Here is a tiny trained network, its code and every weight. The questions are about switching its units off for an input and a target symbol, where a switched-off unit gives its printed mean instead of its output.

import numpy as np


def w(rows, s, z=0):
    codes = np.array(rows[::2]) - 128.0
    scale = np.full(codes.shape[1], s)
    scale[-1] = z or s
    return codes * scale


def f(y):
    return y / 2 * (1 + np.tanh(0.7978845608 * (y + 0.044715 * y**3)))


def softmax(a):
    e = np.exp(a - a.max(-1, keepdims=True))
    return e / e.sum(-1, keepdims=True)


def log_softmax(a):
    a = a - a.max(-1, keepdims=True)
    return a - np.log(np.exp(a).sum(-1, keepdims=True))


def net(x, mask):
    ids = ['βγδηλστφψ'.index(c) for c in x.split()]
    T = len(ids)
    res = E[ids] + P[:T]
    u = 0
    for l in range(2):
        r = res
        for j in range(3):
            rows = slice(3 * j, 3 * j + 3)
            q, k, v = (r @ M[l][rows].T for M in (Q, K, V))
            z = softmax(np.where(np.tri(T) > 0, q @ k.T / 3**0.5, -1e9)) @ v
            o = O[l][rows]
            res = res + np.where(mask[u + j], z, o[:, -1]) @ o[:, :-1]
        u += 3
        y = f(res @ A[l][:, :-1].T + A[l][:, -1])
        res = res + np.where(mask[u : u + 4], y, B[l][:, -1]) @ B[l][:, :-1]
        u += 4
    return log_softmax(res[-1] @ U[:, :-1].T + U[:, -1])


Q, K, V, O, A, B = {}, {}, {}, {}, {}, {}
E = w([
[104,146,93],'β',
[95,111,200],'γ',
[166,254,214],'δ',
[198,132,113],'η',
[185,98,180],'λ',
[138,152,84],'σ',
[146,100,106],'τ',
[110,89,127],'φ',
[86,137,130],'ψ',
],0.0069)
P = w([
[104,102,78],'0',
[203,158,255],'1',
[158,130,220],'2',
[135,146,168],'3',
[155,174,138],'4',
[134,166,156],'5',
[121,176,127],'6',
[183,141,185],'7',
[169,147,155],'8',
[172,131,204],'9',
],0.0009)
Q[0] = w([
[111,130,117],'0.h1',
[184,170,125],'0.h1',
[102,156,90],'0.h1',
[85,93,151],'0.h2',
[172,199,101],'0.h2',
[121,197,126],'0.h2',
[159,2,169],'0.h3',
[168,58,98],'0.h3',
[101,115,115],'0.h3',
],0.024)
K[0] = w([
[134,123,145],'0.h1',
[105,73,101],'0.h1',
[144,84,173],'0.h1',
[145,60,111],'0.h2',
[123,212,164],'0.h2',
[173,181,186],'0.h2',
[192,253,220],'0.h3',
[120,158,213],'0.h3',
[145,103,140],'0.h3',
],0.023)
V[0] = w([
[126,138,131],'0.h1',
[124,123,133],'0.h1',
[132,136,122],'0.h1',
[135,111,119],'0.h2',
[129,57,76],'0.h2',
[117,103,121],'0.h2',
[130,124,114],'0.h3',
[135,254,139],'0.h3',
[137,144,142],'0.h3',
],0.0072)
O[0] = w([
[135,135,131,130],'0.h1',
[136,112,125,128],'0.h1',
[122,139,132,127],'0.h1',
[129,110,110,110],'0.h2',
[153,52,64,1],'0.h2',
[143,111,115,87],'0.h2',
[122,120,150,112],'0.h3',
[99,253,145,213],'0.h3',
[127,137,122,162],'0.h3',
],0.0074,0.00068)
A[0] = w([
[163,95,95,32],'0.n1',
[12,95,54,254],'0.n2',
[136,148,11,148],'0.n3',
[133,85,114,48],'0.n4',
],0.013,0.00079)
B[0] = w([
[177,81,90,16],'0.n1',
[18,126,110,239],'0.n2',
[148,176,1,145],'0.n3',
[150,63,106,3],'0.n4',
],0.02,0.00034)
Q[1] = w([
[133,132,132],'1.h1',
[104,121,144],'1.h1',
[122,119,106],'1.h1',
[60,34,161],'1.h2',
[65,102,22],'1.h2',
[34,253,174],'1.h2',
[129,117,120],'1.h3',
[73,108,196],'1.h3',
[107,56,104],'1.h3',
],0.022)
K[1] = w([
[122,123,125],'1.h1',
[144,112,110],'1.h1',
[142,150,147],'1.h1',
[21,44,97],'1.h2',
[79,184,6],'1.h2',
[58,245,245],'1.h2',
[123,119,120],'1.h3',
[85,149,211],'1.h3',
[85,80,133],'1.h3',
],0.021)
V[1] = w([
[209,209,71],'1.h1',
[5,157,125],'1.h1',
[176,137,226],'1.h1',
[214,162,164],'1.h2',
[173,97,181],'1.h2',
[190,114,87],'1.h2',
[152,166,120],'1.h3',
[100,98,138],'1.h3',
[90,62,141],'1.h3',
],0.015)
O[1] = w([
[99,109,2,130],'1.h1',
[167,249,163,184],'1.h1',
[26,89,180,126],'1.h1',
[43,98,84,252],'1.h2',
[67,83,150,142],'1.h2',
[141,66,81,3],'1.h2',
[110,126,76,168],'1.h3',
[136,131,146,103],'1.h3',
[156,130,218,57],'1.h3',
],0.014,0.0032)
A[1] = w([
[252,15,169,253],'1.n1',
[152,164,208,100],'1.n2',
[81,68,244,93],'1.n3',
[246,32,161,206],'1.n4',
],0.0037,0.0047)
B[1] = w([
[254,57,144,253],'1.n1',
[102,139,153,196],'1.n2',
[99,115,144,201],'1.n3',
[204,93,132,216],'1.n4',
],0.021,0.0037)
U = w([
[178,212,100,219],'β',
[103,130,223,149],'γ',
[5,214,92,46],'δ',
[116,56,38,148],'η',
[105,31,154,252],'λ',
[163,166,32,111],'σ',
[179,81,97,82],'τ',
[180,120,169,41],'φ',
[149,203,185,123],'ψ',
],0.0032,0.0015)

Each question gives the input, a string of symbols that net reads in full, and the target symbol t.
The units are the heads (3 rows each of Q, K, V and O) and the neurons (one row each of A and B). Each row of codes is followed by its name. A weight is (code - 128) times the scale printed after its matrix; where a second scale follows, it is the last column's (O, A, B and U).
mask holds one flag per unit, layer by layer, with each layer's heads first. A switched-off unit (its flag False) gives its mean, the last column of its rows in O or B, instead of its output. The means were averaged over made-up inputs and are rounded, as every weight is.
A unit's drop is (log p(t) with every unit on - log p(t) with that unit switched off) / (log p(t) with every unit on - log p(t) with every unit switched off).
The circuit of an input: a set's keep is (log p(t) with only the set's units on - log p(t) with every unit switched off) / (log p(t) with every unit on - log p(t) with every unit switched off). Starting from the 12 units with the biggest drops (on a tie, the unit counted first), units are removed one at a time, each time the one whose removal leaves the highest keep (on an exact tie, the one counted first), for as long as the keep stays at least 0.8.
units of the circuit, in order: the units of the circuit, biggest drop first
unit that matters most: the unit with the biggest drop
top k neurons: the k neurons with the biggest drops, biggest first
k most important neurons of layer l: the k neurons of layer l with the biggest drops, biggest first
which heads matter: for each layer, one digit per head in row order, 1 if its drop is at least 0.15 and else 0, layers parted by /
input β β β, target β: which heads matter	000 / 110
input λ φ δ η τ φ β, target δ: units of the circuit, in order	(1.n1, 1.n4, 1.h2)
input η λ η δ λ γ φ β φ ψ, target δ: unit that matters most	1.n1
input ψ β β, target ψ: units of the circuit, in order	(0.n2, 1.h1, 1.h2)
input β φ β φ, target φ: which heads matter	011 / 011
input γ γ φ, target γ: units of the circuit, in order	(1.h1, 0.n3, 1.h3)
input σ τ δ λ φ γ φ ψ λ φ, target δ: which heads matter	001 / 010
input η τ λ λ γ φ δ γ σ σ, target δ: which heads matter	010 / 010
input σ λ σ, target σ: units of the circuit, in order	(0.n3, 1.h2, 1.h1, 1.h3)
input γ γ λ, target γ: units of the circuit, in order	(1.h1, 0.n3)
input β τ γ β β β, target β: units of the circuit, in order	(1.h2, 0.n2, 0.n3, 1.h1)
input φ γ φ τ, target φ: which heads matter	011 / 111
input β λ δ γ ψ ψ, target δ: units of the circuit, in order	(1.n1, 1.h2, 0.h2, 1.n4)
input η η γ τ, target η: top 2 neurons	(0.n2, 0.n3)
input φ φ λ λ τ, target φ: which heads matter	011 / 011
input τ τ τ λ, target τ: 2 most important neurons of layer 0	(0.n1, 0.n4)
input γ λ η β γ, target γ: which heads matter	000 / 111
input η σ τ λ, target η: unit that matters most	1.h1
input λ λ λ η γ, target λ: which heads matter	001 / 100
input τ η λ τ, target τ: which heads matter	011 / 110
input γ η ψ, target γ: unit that matters most	0.n3
input β φ β φ η τ λ β σ δ, target δ: which heads matter	000 / 010
input ψ λ ψ β φ φ, target ψ: which heads matter	000 / 110
